Below is a small trained network, with its code and all its weights. Each question gives an input and a target symbol and asks what happens when units are switched off, that is, made to give their printed mean instead of their output.

import numpy as np


def w(rows, s, z=0):
    codes = np.array(rows[::2]) - 128.0
    scale = np.full(codes.shape[1], s)
    scale[-1] = z or s
    return codes * scale


def f(y):
    return y / 2 * (1 + np.tanh(0.7978845608 * (y + 0.044715 * y**3)))


def softmax(a):
    e = np.exp(a - a.max(-1, keepdims=True))
    return e / e.sum(-1, keepdims=True)


def log_softmax(a):
    a = a - a.max(-1, keepdims=True)
    return a - np.log(np.exp(a).sum(-1, keepdims=True))


def net(x, mask):
    ids = ['αβεηλψω'.index(c) for c in x.split()]
    T = len(ids)
    res = E[ids] + P[:T]
    r = res
    for j in range(2):
        rows = slice(3 * j, 3 * j + 3)
        q, k, v = (r @ M[0][rows].T for M in (Q, K, V))
        z = softmax(np.where(np.tri(T) > 0, q @ k.T / 3**0.5, -1e9)) @ v
        o = O[0][rows]
        res = res + np.where(mask[j], z, o[:, -1]) @ o[:, :-1]
    y = f(res @ A[0][:, :-1].T + A[0][:, -1])
    res = res + np.where(mask[2:14], y, B[0][:, -1]) @ B[0][:, :-1]
    return log_softmax(res[-1] @ U[:, :-1].T + U[:, -1])


Q, K, V, O, A, B = {}, {}, {}, {}, {}, {}
E = w([
[237,93,148,132,183,136,180,135,78,219],'α',
[165,72,112,161,90,110,122,7,135,119],'β',
[167,61,74,64,155,145,131,77,106,125],'ε',
[161,134,99,31,177,129,160,59,160,188],'η',
[209,74,100,178,107,114,176,166,70,70],'λ',
[120,167,132,113,137,63,195,65,151,157],'ψ',
[76,134,69,111,98,121,160,104,136,117],'ω',
],0.017)
P = w([
[7,109,155,142,104,87,120,194,111,153],'0',
[189,81,54,117,142,145,95,203,149,149],'1',
[171,200,75,88,91,114,54,140,150,159],'2',
[154,147,131,93,107,102,83,79,147,176],'3',
[107,152,208,64,113,158,168,4,85,126],'4',
[145,152,161,197,163,179,170,36,211,98],'5',
],0.013)
Q[0] = w([
[151,107,61,165,135,69,112,121,150,106],'head 0',
[103,142,205,158,182,237,168,95,164,37],'head 0',
[105,97,156,44,45,58,138,89,1,153],'head 0',
[112,108,72,132,148,99,76,173,200,141],'head 1',
[127,131,160,206,213,196,161,123,192,93],'head 1',
[164,112,75,147,120,75,129,122,113,150],'head 1',
],0.0093)
K[0] = w([
[81,146,189,156,60,111,97,133,90,91],'head 0',
[216,218,39,163,103,164,85,136,166,112],'head 0',
[97,36,89,169,152,122,197,139,186,135],'head 0',
[90,179,214,138,103,131,123,80,76,144],'head 1',
[214,254,80,103,103,134,34,137,115,112],'head 1',
[65,99,175,112,90,62,116,181,63,131],'head 1',
],0.0089)
V[0] = w([
[115,100,61,139,33,170,93,156,146,50],'head 0',
[172,142,229,233,65,141,161,68,93,101],'head 0',
[149,118,142,136,171,184,142,254,47,127],'head 0',
[145,108,146,127,104,218,113,75,175,169],'head 1',
[160,77,147,157,132,106,103,116,81,64],'head 1',
[100,218,108,179,153,121,179,174,165,142],'head 1',
],0.0074)
O[0] = w([
[170,93,110,128,22,127,181,190,254,185,27],'head 0',
[121,156,226,71,136,226,132,102,126,144,3],'head 0',
[153,198,66,250,147,164,93,112,218,99,176],'head 0',
[175,181,154,125,112,113,30,121,76,173,72],'head 1',
[154,148,182,130,180,153,158,165,181,164,107],'head 1',
[140,157,86,198,85,219,211,72,89,166,64],'head 1',
],0.0086,0.0038)
A[0] = w([
[125,146,166,108,168,52,187,237,129,170,142],'neuron 0',
[187,159,147,113,111,110,80,107,130,154,119],'neuron 1',
[50,127,90,185,169,138,106,89,151,46,1],'neuron 2',
[54,151,159,188,122,186,144,205,98,209,12],'neuron 3',
[123,159,108,73,183,171,155,115,219,153,89],'neuron 4',
[100,78,124,106,145,209,135,130,106,129,180],'neuron 5',
[159,122,113,88,189,121,115,110,120,169,148],'neuron 6',
[95,116,112,61,136,115,131,130,12,101,97],'neuron 7',
[136,67,145,75,2,150,199,155,164,192,56],'neuron 8',
[138,114,175,165,153,140,84,89,131,183,95],'neuron 9',
[95,77,130,132,136,76,158,77,132,150,111],'neuron 10',
[23,127,106,168,66,147,127,96,114,102,57],'neuron 11',
],0.0084,0.0031)
B[0] = w([
[64,51,105,160,112,120,86,138,72,179,197],'neuron 0',
[89,99,124,67,153,163,177,151,163,123,175],'neuron 1',
[117,204,111,116,89,80,54,147,95,183,204],'neuron 2',
[182,128,156,207,80,72,18,88,122,154,136],'neuron 3',
[153,105,156,207,93,101,56,123,88,180,196],'neuron 4',
[60,115,129,169,98,86,66,95,97,86,145],'neuron 5',
[130,132,89,135,68,147,170,151,102,78,248],'neuron 6',
[134,141,158,185,66,175,146,71,136,193,227],'neuron 7',
[165,255,128,130,89,147,93,198,20,91,254],'neuron 8',
[119,145,121,99,161,137,168,138,131,59,175],'neuron 9',
[170,165,128,132,92,61,142,118,161,107,216],'neuron 10',
[169,128,101,126,170,134,208,146,165,82,154],'neuron 11',
],0.0068,0.008)
U = w([
[226,178,83,48,101,152,226,123,140,109,145],'α',
[116,142,191,50,65,167,93,152,111,134,19],'β',
[110,132,93,166,37,101,79,108,90,200,255],'ε',
[114,117,133,90,118,225,254,61,142,117,180],'η',
[109,191,116,109,197,169,100,114,98,89,52],'λ',
[103,58,115,69,146,87,123,156,185,136,109],'ψ',
[128,137,154,167,52,200,134,145,203,182,20],'ω',
],0.0053,0.003)

Each question gives the input, a string of symbols that net reads in full, and the target symbol t.
The units are the heads (3 rows each of Q, K, V and O) and the neurons (one row each of A and B). Each row of codes is followed by its name. A weight is (code - 128) times the scale printed after its matrix; where a second scale follows, it is the last column's (O, A, B and U).
mask holds one flag per unit, heads first, then neurons. A switched-off unit (its flag False) gives its mean, the last column of its rows in O or B, instead of its output. The means were averaged over made-up inputs and are rounded, as every weight is.
A unit's drop is (log p(t) with every unit on - log p(t) with that unit switched off) / (log p(t) with every unit on - log p(t) with every unit switched off).
The circuit of an input: a set's keep is (log p(t) with only the set's units on - log p(t) with every unit switched off) / (log p(t) with every unit on - log p(t) with every unit switched off). Starting from the 12 units with the biggest drops (on a tie, the unit counted first), units are removed one at a time, each time the one whose removal leaves the highest keep (on an exact tie, the one counted first), for as long as the keep stays at least 0.8.
units of the circuit, in order: the units of the circuit, biggest drop first
unit that matters most: the unit with the biggest drop
k most important neurons: the k neurons with the biggest drops, biggest first
which heads matter: for each layer, one digit per head in row order, 1 if its drop is at least 0.15 and else 0, layers parted by /
drop when u is switched off: that unit's drop, to one decimal
input α β ε η ψ, target β: units of the circuit, in order -> (head 0; head 1)
input α ω η η ω, target α: which heads matter -> 10
input η ω η η α λ, target ε: which heads matter -> 11
input ε ψ α α ε α, target λ: which heads matter -> 10
input β λ η α, target β: units of the circuit, in order -> (head 0; neuron 8)
input ω β ω, target α: unit that matters most -> head 1
input η β η ω β, target β: 2 most important neurons -> (neuron 8; neuron 11)
input ε η α ε ψ β, target λ: units of the circuit, in order -> (head 0; neuron 7)
input ω α λ λ, target α: units of the circuit, in order -> (head 1; neuron 4; neuron 0)
input λ β λ ψ λ α, target ω: units of the circuit, in order -> (head 0; neuron 4)
input α η β λ η ε, target β: 2 most important neurons -> (neuron 8; neuron 5)
input λ ε ω ε η, target ψ: units of the circuit, in order -> (head 1; head 0; neuron 8)
input η ε η ε ω, target ψ: units of the circuit, in order -> (head 1; head 0; neuron 8; neuron 7)
input α ψ α λ α, target η: unit that matters most -> neuron 8
input λ λ η, target ω: units of the circuit, in order -> (head 0; neuron 4; head 1)
input ε ψ λ β, target ψ: which heads matter -> 01
input ε α α β β, target λ: which heads matter -> 10
input ψ η ω, target η: which heads matter -> 11
input λ β α λ, target ω: drop when neuron 4 is switched off -> 0.1
input λ α α, target ω: drop when head 0 is switched off -> 0.7
input ω ε η ψ ε, target ψ: drop when head 1 is switched off -> 0.5
